[128 = 0]
(106) [159 100 104 120 152  70 178 161 148  75 102 142 198 160 154 124  84 115
 127 118 144 112 133 171 155  96 165 139 136 173 111 134 122 104 116 145
 122 129 139  87 136 149]
(80) [129 158 167 141 115 139 161 117 151  71  93 102 147 173 169  97 127 125
 160 110 130 110 152  89 153 119 112 189 150 106 146 138 111 134 128 182
 137 123 119 127  96 156]
(97) [109 127 128 150 133 131 131 123 132 106 113 145 142 125 129 115  99 141
 109 125 120 159 115 104 114 128 141 116 142 110 132 147 115 113 124 108
 128 114 141 131 150 121]
(85) [140 137 130 139 100 128 141 116 119 120 105 139 120 116 148 132 126 133
 141 133 146 113 145 136 136 137 136 109 131 121 141 125 149 137 127 138
 127 145 141 117 120 131]
(89) [138 155 137 136 133 125 117 120 128 137 128 110 114 117 123 109 171 126
 137 141 117 113 129  99 128 126 127 121 119 115 139 130 135 132 142 133
 147 132 149 123 125 123]
(80) [118 123 109 147 114 114  86 130 104 169 161 151 105  89  93 153 123 123
  91 103 109 142 131 136 110 144 152 105  96 146 101 106 146 128 137 110
 121 139 129 128 166 108]
(89) [161 157 150  86 127 108 155 185  59 120  94 154 137 163 183  93 132 113
 166 138 145 114 133 149 129 106 144 145 122 123 104 140 137 123 115 130
 111 117 129 169 124 120]
(85) [123 145 102 142 111 129 137 131 103 127 122 126  78 106  95 131 157 126
 104 114 166 134 139 129 130 130  90 118 158 153 134 102 129 133 132 163
 123 130 122 100 146 127]
(97) [127 130 104 122 142 160 121 140 133 141 133 128 121 122 127 121 139 127
 124 133 126 129 135 152 107 108 123 147 141 141 167 108 115 140 153 174
 156 113 136  91 123 148]
[107 122 162  89 100 173 103 138 124 165 164 152 135 128 163 115 145 128
  99 113 104 121 178 129 132 155 121 157 138 132 138 135 135 173 118 136
  80 152 125 158  82 114] : (106)
(87) [136 112 150 132 128 130 130 121 127 114 127 116 139 123 133 127 139 145
 129 128 110 136 127 133 147 129 140 133 122 126 146  99 132 122 128 131
 139 118 141 123 139 107]
[132 137 153 121 116 122 141 110 140 138 115 157 122 145 157 144 115 134
 159 137 133 116 148 144 135 119 148 119 111 110 137 134 153 134 131 125
 141 155 148 130 114 124] : (85)
[133 122 111 123 129 130 125 135 120 114 124 111 123 126 112 117 131 133
 107 127 130 133 118 128 127 136 110 140 142 133 131 120 127 129 118 132
 124 118 117 123 140 135] : (85)
[141 114  81 182 108  82  97 146 155 103 141 129  42 100 129 122 125 148
 164 144 165 111 164 127 159 190  97 127 134  90 142  94 112 165 170  86
 113 154 147 156 155 193] : (106)
[105 114 133  95  96 111 189 178  98 112 132 158 179 192 173 139  53 131
 164 113 142 144 120 181 165 102 126 158 123 145  85 125 130 104 103 138
  68 124 104 169 114 122] : (89)
(90) [ 83  64 128  90 108 212 165 160 180 127 186 151 155 227 156  53 115 162
 129  88 116  65  88 131 170 133 136  84   4 189 122 148  70 122  97  96
 121  97  56  77 101  98]
[145 110 165 147 122 116 142 121 148  94 133 133 148 118 189 152  85 149
 178 147 134 128 103 149 117 146 141 144  97 109 131 150 151 134 142 127
 120 133 113 118  94 137] : (85)
[106 154 163  93  94 143 163  76 122 207  87 153 135 127 104 143 112  85
 140 107 111  80 191 120 137  96 168  99 147 137 152  89 148 154 112 141
 173 188 191 135 154 110] : (85)
[131 142 174 147  70 115 158  89 121 126 104 154 126 106 180 143 134 143
 155 136 169 107 144 145 132 127 147 113 114 119 145 131 160 133 140 132
 120 147 150 104 118 124] : (85)
[108  99 129 117 107 103 154 135 118 115 141 154 160 165 148 149  75 144
 136 115 135 138 110 153 161 114 122 132 124 143 108 129 129 113 123 137
 100 117  97 156 132 153] : (89)
[182 195 172  87 136 113 139 181  70 144  95 137 101 136 183  62 192  95
 191 139 136 111 149 138 110 106 163 166 118 109 125 158 137 141 116 132
 143 125 154 168 117  84] : (89)
(90) [120  94 120 127 133 161 145 123 160 131 156 140 136 162 137 114 120 134
 127 105 126 113 115 125 145 127 136 114  86 147 137 130 106 127 120 143
 123 127 100 107 125 118]
[116 139 115 133 105 125 139 123 111 102 110 128 107 102 137 124 137 134
 117 124 158 136 118 123 121 121 111 126 143 146 134 125 137 135 122 139
 114 127 134  96 134 125] : (85)
[134 139 156  89 119 118 132 149 146 167 111 138 115 114 134 156 147 122
 143 138 140 106 136 168  91 136  94 137 104 158  88 120 159 155  97 154
 152 147  97 130  97 141] : (97)
[124 101 101 109 159 123 138 135 122 160 141 128 135 122 125 136 145 155
 130 155 148 126  96 175 132 136 129  86 112 144 123 140 135 142 130 105
 139 124 148 131 127 113] : (80)
[116 121 132 115 108 133 131 112 110  90 146  94 158  84 140 146  81 125
 139 122 127 126 112 139 109 112 106 152 128 142 141 158 120 131 136 132
 113 114 120 133 137 138] : (85)
[125 116 100 121 135 122 122 135 118 139 124 131 137 127 118 126 137 136
 129 145 136 125 115 157 117 130 117 114 132 131 133 134 135 122 129 113
 124 127 131 129 133 117] : (80)
[178 122  94 148 156 113 156 114  87 142 101 121 135 112 123 120 158 147
 134 112 120 106 121 113 184 126 105  97 148 121 124  80 111 118 132 111
 170  94 105 107 178 106] : (87)
[125 138 140 137 112 133 116 117 115 123 130 123 119 124 120 133 116 123
 119 114 117 145 140 104 122 123 125 128 108 124 134 114 129 117 117 137
 134 123 132 119 137 138] : (80)
[ 98 149 104 107 113 136 131 104  99 136 128 115 113  87  87 124 133 111
 109 108 125 121 139 118 128 114  82 138 189 175 145 119 121 142 122 157
 124 121 142 116 149 122] : (85)
(93) [116 137 140 140 152 144 151 125 137 119 135 118 128 119 120 153 149 109
 133 123 145 147 142 137 157 149 134 161 113 139 143 120 119 117 123 128
 128 142 121 134 133 137]
[155  82 143 165 105 147 154 131 125  98 120  95 123 104 118 154 164 154
 141 143  93 100 150 106 150 101 177 134 138  85 158 100 128 168 152 148
 125 119 157 101 176  97] : (87)
[140 130  90 159 141 164 123 136 124 107 132 117 132 119 151 123 165 109
 114 111 110 143 142 117 140 114 144 143 155 108 172 129  69 126 187 120
 157 114 142  80 161 163] : (97)
(98) [125 109  88 114 128  71 134 140 157 114 122 120 135  64 107 188 146 105
 151 101 151 130  84 135 146 166  85  92 111 142 166 150 182 144 150 168
 152 166 144 123  72 118]
(93) [115 101 111 146 125 110 115 147 138 165 146 133 138 122 162  68 123 151
 145 151 126 111 127 123 150 115 113  99 102  99  93 129 123 146  95 103
 130 169 132 104 149 123]
[108 134 112 157 138 146 127 136 122 139 133 150 110 116 151 124 108  99
 102 142 123 128 117 121  79 116 134 148 139 128 159 115 124 117 147 150
 166 129 131 105 148 156] : (97)
[133 157 181 126 120 145 171 117 184  51  75  99 146 185 177  89 141 136
 171 128 140 106 143  78 152 111  83 199 171  87 152 150 104 126 134 170
 147 118 113 132  76 170] : (80)
(98) [143 120 124 104 156 137 132 143 152 124 146 141 106 116 108 165 127 142
 145 131 107 140 112 131  81 119 163 133 109 135 104 130 120 140 118 140
 118 148 157 143 131 139]
[137 143 150 119 113 147 136 117  94 163 135 130 100 134 123 113 116 131
 123 176 129 133 143 120 123 120 116 120 135 121 116 105 145 148 126 101
 123 144 149 141 121 140] : (90)

<57> [ 98 138 151 131 122 136 138 109 116 165  85 118 133 159 112 112 161 138
 137 125 146 107 148 162 133 141 139 153  87 141 161 114 108 164 144 105
 114 137 104 184 130 151]
<67> [124 128 101 131 134 127 105 142 123 142 134 149 124 116 135 180 161 165
 110  83 107 115 117 129 110 111 127 145 132 115  88 120 104 141 134 126
 113 124 135 108 123 118]
<55> [139 115 122  98 121 109 135 120 141 157  95 115 140 104 130 130 116 139
 131 124 134 121 110 153 127 154 123 109 107 141 118 132 109 135 112 142
 130 126 136 101 114 114]
<68> [122 114 208 117 159  67 181 144 166 101 119  95  75 144 108 104 135 151
 192 156  87 124 144  94 120 117 107  72 156 138 164 103 129 167 149 124
 128 110 123 133 172 143]
<54> [197 158  98 163  82 126 112 185 139 149 174 165 182  89 186 122 138 219
 181 112 143 169 127  98  94 119 176  81 108 117 139  46 124 112  77 112
  95  94  91 159 136 134]
<61> [148 121 132 120 137 141 130 136 114 124 118 135 158 124 176 180 123 136
 140 105 107 128 102 140 129 127  82 173 121 137 100 139 103 165 120 147
 142 108  88 164 155 137]
<54> [119 125  86 140 131 148 161 116 105 114 127 139  96 117 121 133 153  99
 129 157  91 110 121 112 145 138 111 152 140 122 105 135 112 141 147 142
 133 163 135 100 138  88]
<71> [112 172 130 106  94 155 100 113 161 158 119 148 134 150 112 160 175 143
 142 139 149 176 123 173 124 127 137 125 114 124 138 117 128 147  91  63
 155 145 162  77 124  96]
[121 121 101 126 124  96 167 137  94 106 140 147  98 137 132 121 141 125
 148 148 110 147 150 136 131 129 130 136 153 117 128 100 125 170 128 112
 157 192 116  75 124 127] : <54>
<63> [122 122 103 165  99 129 105 126 130 176 153  79  95 104 130 101 156 130
 106 112 128 138 182 131 109 167 141 140 108 129 112 149 147 119 102 135
 128 120 157 102 153 103]
<71> [133 100 107 145 134 111  89 102 113 199 131 118 125 134 105 111 115 153
 145 168 140 148 129 131 143 146 147 181 196 149 126 141 133 155  79 151
 145  82 116 185  88 134]
<57> [117 119 145 154 109 126 138 142 127 121 111 125 119 169 139 113 133 140
 129 165 131 116 171 117 129 138  97 137 135 106 127 127 135 116 148 158
 154 141 145 111  93 161]
[128 142 124 184 147 163  88  58 110 143 141 162 125  95  94 141 153 147
 149 134 110 112 151 106  97  95 128 102 138 116 128 131  98 155 120  93
 132 157 142 165 132 139] : <61>
[ 89 131 132  98 121 158 112 139 134  96 105 119 104 139 113 129 174  91
 127 106 147 133 104 109 131 125  88 135 119 131 104  98 110 132 142 115
 135 140 134 102 151 128] : <71>
<61> [105  82 139  69 115 130 121 176 161 123 165  68  72 163 128  67 138 123
 110 143 143 130 165 127 138 109 129  71 152  93 161 138 125  45 130 167
  82 121 135  90 109 107]
[120 139 143 117 137 133 133 121 132 109 134 132 102 141 145 110 138  98
 125 131  87 109 111 121 118 136 102  98 123 144 133 155 107 135  94  99
 123 151 105  92 114 145] : <71>
[120 121 124 143 137 137 132 112 117 138 115 133 147 100 133 141  96 103
 115 125 107 123 144 156 123 117 107 124 138 128 117 137 122 134 134 126
 137 129 124 133 149 127] : <61>
[151 155 151 194  66 105 118 118 129 111 136 127 136 129 175 164  88 169
 122 144 116 163 140  89 106 132  90 176 174 134  87  94 143  73 172  90
 129 142 175 146  99 165] : <57>
[102 131 179 154  71 133 121 143 133 145 100 107 111 111 155 120 132 161
 105  82  74 188 135 109  75 155 145 149 120 210 105 101 117 130 106 105
 105 150  93 193 133 127] : <57>
[117 194 144 156 148 170  71 129 123 125 134 208 137 149 133 107 149 130
 119 154 107 131 180 114 162 160 137 167 181 145 174  91 205  95 165 117
 165 120 114 155 113 109] : <55>
[143 107 137 174 106 122 131 157 140 155 161 143  89 134 124  73  89  87
  94 117 141 107 195 151 142 119 159 125 114  90 115 123 129  60  45 141
 137 132 126 139 144 107] : <63>
[131 114 165 130 161 103 181 124 157  99 145  51 108 136 107 124 142 133
 157 147 101 140 137 162 110 107  80 111 155 173 120 129 113 178 157 115
 158 137 134 158 121 162] : <68>
[122 103 124 157 162 158 118 113  77 162 101 157 161  78 130 149  99 165
 150 120 114 133  82 106 115 109 107 112 162 151 123 146  85 166 115  94
 140 107 148 191 158  96] : <61>
<67> [131 149 127 147 155 176 130 151 144 187 109 110 171 124 140 141 122 107
  67 106  76 107 117 129 175  92 126 156 120 131 121 128 134 118  74 135
 126 127  74 101 144 129]
<63> [127 106  92  92 138 112 139 130 113 128 119 106  78  91 132 155 160 135
 153 137 126 149 140 119 124 158 122 124 140  89 130  96 172 145 124 136
 126  88 168 133 135  69]
<55> [142 142 143 139 123 149 109 134 102 154 134 138 121 118 118 127 150 140
 151 122 115 120 185 109 127 174 136 125 132 135 155 121 140 108 129 137
 114 145 116 146 126 123]
[115 173 183 133 111 121 133 106 103 164 118 127 160 123 160 164 137 163
 105 119  95 148 141 129 115 154 158  96 115 112 153  90 108 141 143  92
 136 146 148 159 122 177] : <57>
[130  72 129  61 130  76 151 183 139  64 113  70  79 205 183  97 127 143
  87 181 148 125 108 161 169 134 135 107 147 153 115 132 117 144  99 177
 119 100 133 108 104  73] : <61>
[140  82 119 131 128 121 136 108 134 131  93 114 142 137 147  95 135 114
 124 118 135 130 116 104 112 131 144 100 115 134 121 140 108 123 114 132
 121 130 124 129 126 102] : <55>
[115 137 108 105 143 121 111 133 124 107 113  99 150 148 169 126 114 143
 109 163 156 119 122 168 127 148  81 155 142 130 135 139 124 151 111 106
 103 119 122 148 144 128] : <61>
[149 129 112 162 121  91 138 134 100  66 130 114 150 123 148 113  85 131
  86  82 116  78 108 153 153 108 101 106 121  68  93 136 134 110 159 207
 129 126  64 174 151 177] : <71>
<68> [110 134 118 108 113 158 144 129 135 166 131 116 161 125 156 170 172 134
 110 117 173 123  94 102 148 131 118 111 114 107 163 156 141 137  98 112
 121 122 151 120  93 128]
[104 144 166 147 119  84 156 125 130 135 106 119 174 119 181 111  93 113
 145 167 167 134 152  90 149 178  97 110 150  94 182 128 127 139 139  86
 169 122  78 116 143 198] : <68>
[132 110  97  79 103 165 112 142 102 168 160 127 132 116 134 151 118 180
  67 138 103 189 112  41 165 153 173  88 129 113 116  99 132 130 113 149
 103 145 146  75  69 103] : <68>
[139  80 158 114 142 117 138 144 105 102 106 124 136 136 161 113 141 131
 108 132 142 139 143 140 137 129  88  78 151 134  93 127 111 129 118 151
 145 125 141 123 111 112] : <61>
[149 149 157 142 124 121 118 167 134 160 136 131 149 119 154 110 123 181
 134 133 133 128 103  74 107 133 132 107 118 163 131  84 117 109  95 129
  80 102 107 167 114 129] : <54>
[110 138 139 106 168 139 123 118 124 120 142 116 143 113 128 103 153 113
 141 120 126 101 149 152 148 122 151 107 100 134 144 116 105 158 123 120
 134 129 115 103 141  95] : <57>
[126 111 113 137 107 158 166  96 147 143 114 128  96 126 116  80  90 133
 106 124 136 113 135 140  96 150 102 156 121 164 102 133 134 127 118 143
 118 122  93 128 170 152] : <57>
[121 185  89 121  79 160  83  88 129 155 121  74 128 145  98 168 177 142
 125 164  94 166  75 119 125 171 133 146 132 187 146  87  96 131 143  84
 215 165 179 135 141 115] : <71>
[126  49  77 128 119  61 164  78 165 163 109  73 124 102 150 160  86  95
 123 104 173 148  50 130 117 135 152  89  66 115  94 143  60 168  79 166
  97 125 171 117  89 144] : <55>
[131 151 113 148 117  91 182 126 110 104 128 131  99 121  82  92 109 110
 176 169 140 122 147 157 118 109 157 113 129 144 155 145 178 130 142 137
 119 150 184 188 135 149] : <67>
[102 117 136 126 148 167 162  93 161 102 157 156 102 158 149 157 100  99
 141 158 128 102 115 124 121 138 119 121 125 139 108 170 124 100 151 145
 130 130 146  73 150 126] : <54>
[143 130 124 111  88 106 153 123 166 111 154 113  85 201 102  99 159 102
 126 130 128 134 154 118 114 162 171 134 115 110 129  98 171  79 108 141
  86 140 143  56  86 148] : <61>
[121 111 166 115 111 152  93 124 121 155 137 117 165 127 116 151 120  98
  99 119 144 129 119 154 151 137 122 118 134 138 132 112 105 120 156 137
 117 106 153 172 123 156] : <54>
[129 109 184  92 137 132 160 168 111 118 146  70  82 123 123 151 133 159
 123 143  74 165 115  91 160  96 127  85 133 167 117 108 135 144 148 123
 104 122 122 137 155 148] : <68>
[136 147 159 126 126  84  95 150  83 121 102 121 158 111 129 138 155 115
 117  68 156 169 163 172 149 107 148 155 123 122 181  69 142 133 122 114
 140 158 144 199  90 164] : <54>
[ 77 119 146 131 144 110 119 155 146 126 126 148 143 145 165 148 152 127
 138 120 129 124 137 117  99 171 132 135 139 143  99 155 147 144  92 160
 104 106 138 128  98 120] : <71>
[114 135 113 142 113 137 111 146 111 129 102 115 148 139 172 164  93 119
 128 116 109 126 107 164 157 135 122 134 139 153 125 149 134 155 114 125
 136 126 111 139 129 138] : <61>
[105 116 126 156 127 109 167 110 137 125 108 117 145 154 144 113 151 101
 151 114 188 111 110 133 130 140  82 124 119  96 147 106 103 126 120 122
 136 109 127 129 123 137] : <68>
[163 117 155 163 144 142  77  98  59 135 114 141 157 149 130  95 144 143
 111 156 138 149 126 126  98 121 132  61 161 157 119 171  76 192 130  70
 134 112 187 139 161  93] : <61>
[127 134 101 127 121 147 122 157 123 115 131  96 142 139 100 113 131 142
 151 121 143 166 121 162 126 132 115 127 112 154 143 157 120 130 124 134
 105 110 159 156 127 126] : <57>
[111 109 162 125 124 104  82 138 188 191 116 124 140 136 119 175 184 163
 118 139 161 186 119  87 131 142 167 144 173 129 132 113 164 194  97  92
 116  98 180 110 123  97] : <71>
[ 91 138 118 173 145 108 133 120 137  96 138 147 158 140 145  91 133 119
 148 147 111 118  99 116 162 113 133 134 122  95  79 123 101 166 169  89
 145 150 127 108 143 105] : <63>
[ 98 108 134 161 123 154 113 118  94 137 133 161 107 147 103 135 149 156
 130 113 169 119 169 102 130 127 110 130 181 111  54  91 121 132 130 135
 142 112  94 131 125 143] : <71>
[111 138 126 130 137 175 109 119 135 125 129 139 116 148 105 113 139 148
 125  90 144 124 129 107 109 118 126 141 117 123 104  67 139 108 123 115
 143 157 133 117 126 118] : <71>
[133 109 102 160 145 110 141 113 141 142 108 135 157 135 140 149 153  87
 110 113 177 105 105 133 140 151 110 106  95 101 162 147 129 149 118 119
 134 106 147 115 100 141] : <68>
[137 165 118 143 106 131 114  99 122 129 127 146 161 161  90 124 145  88
 135 126 116 126 101 123 133 152 172 136 105 158 150 109 131 136 134  84
 120 136 134  82 102 143] : <61>
